Each row has a name. After each piece below comes the name of the row it's from, unless a question asks for something else. Each question is about the rows just above it.

-.46; .18; -.47; .37; -.26; -.45  funen
-.03; .08; .00; -.14; .50; .84  Gazet
-.11; -.28; .03; -.26; -.17; -.12  fezo
-.07; -.03; -.02; -.37; .42; .39  duni
.01; -.03; .05; -.04; -.01; .01  Fofa
.00; -.03; .08; -.06; -.03; -.01  Venu
.00; -.03; .08; -.08; .10; .31  Bur
q: .00; -.03; .08; -.06; -.03; -.01  Venu
Which row holds this, read backwards? -.03; -.06  Venu
.10; -.08; .08; -.03 is which row, read backwards?  Bur
Which row holds -.26; .37; -.47; .18; -.46 read backwards?  funen
Where do .08; -.06; -.03; -.01 appear?  Venu

-.19; -.12; .55; .09; -.60; -.04; -.37; .48 : Tolik
-.09; .55; .09; .26; -.43; .19; -.20; -.19 : san
-.74; -.25; .02; .26; -.43; .19; -.20; -.19 : konul
-.23; .53; .02; .26; -.43; .19; -.20; -.19 : dosaz
Which value is in both konul and Tolik?  -.19
Which row holds .09; .55; -.12 read backwards?  Tolik

-.03; .08; -.01; .12; -.01; -.07; -.15; .01; .07; -.06; -.03; .02; .19; -.08; -.16; -.10; .02; .00; .11; .00; -.09; -.07; -.09 = Tavik
-.06; .00; -.06; -.02; .04; .17; .06; -.06; .07; .01; -.01; .15; .03; -.04; .03; -.04; -.03; .08; -.02; .12; -.01; -.07; -.15 = dile
-.04; -.12; -.06; -.12; .00; -.09; -.03; .09; .01; -.06; .01; -.12; .02; .00; -.06; .00; .14; -.03; .06; -.15; -.04; -.09; .05 = pip
.00; -.12; -.07; -.06; .01; -.12; -.02; -.03; -.11; -.05; -.07; -.25; .03; .00; -.06; .06; .02; -.10; .11; -.10; -.02; -.13; .13 = Bivoz
-.19; .14; .12; .14; -.20; .03; -.05; .11; -.17; -.02; .20; .25; .01; .16; .04; -.03; -.03; .05; -.07; -.11; -.01; .65; .16 = Kunu
.00; -.01; .05; .04; .04; -.07; -.01; -.03; .00; .09; .04; .02; .03; -.05; -.06; -.15; -.01; .04; .05; .07; .00; -.06; -.03 = Nogal
.11; -.13; .12; -.04; -.13; -.01; -.17; -.03; .04; .09; .00; -.14; .10; -.03; -.02; .08; .11; -.12; -.09; -.01; -.01; -.09; .06 = bire
.02; -.10; -.12; .00; .20; -.03; .06; .11; .13; -.02; -.01; -.05; -.03; .06; -.04; -.01; -.02; .03; .11; -.01; .04; -.11; -.08 = kive
The row with -.03; .00; .09; .04 is  Nogal
Which row holds -.15; -.07; -.01; .12; -.02; .08; -.03 read backwards?  dile
The row named bire:  .11; -.13; .12; -.04; -.13; -.01; -.17; -.03; .04; .09; .00; -.14; .10; -.03; -.02; .08; .11; -.12; -.09; -.01; -.01; -.09; .06
q: .11; -.13; .12; -.04; -.13; -.01; -.17; -.03; .04; .09; .00; -.14; .10; -.03; -.02; .08; .11; -.12; -.09; -.01; -.01; -.09; .06  bire
q: .00; -.01; .05; .04; .04; -.07; -.01; -.03; .00; .09; .04; .02; .03; -.05; -.06; -.15; -.01; .04; .05; .07; .00; -.06; -.03  Nogal

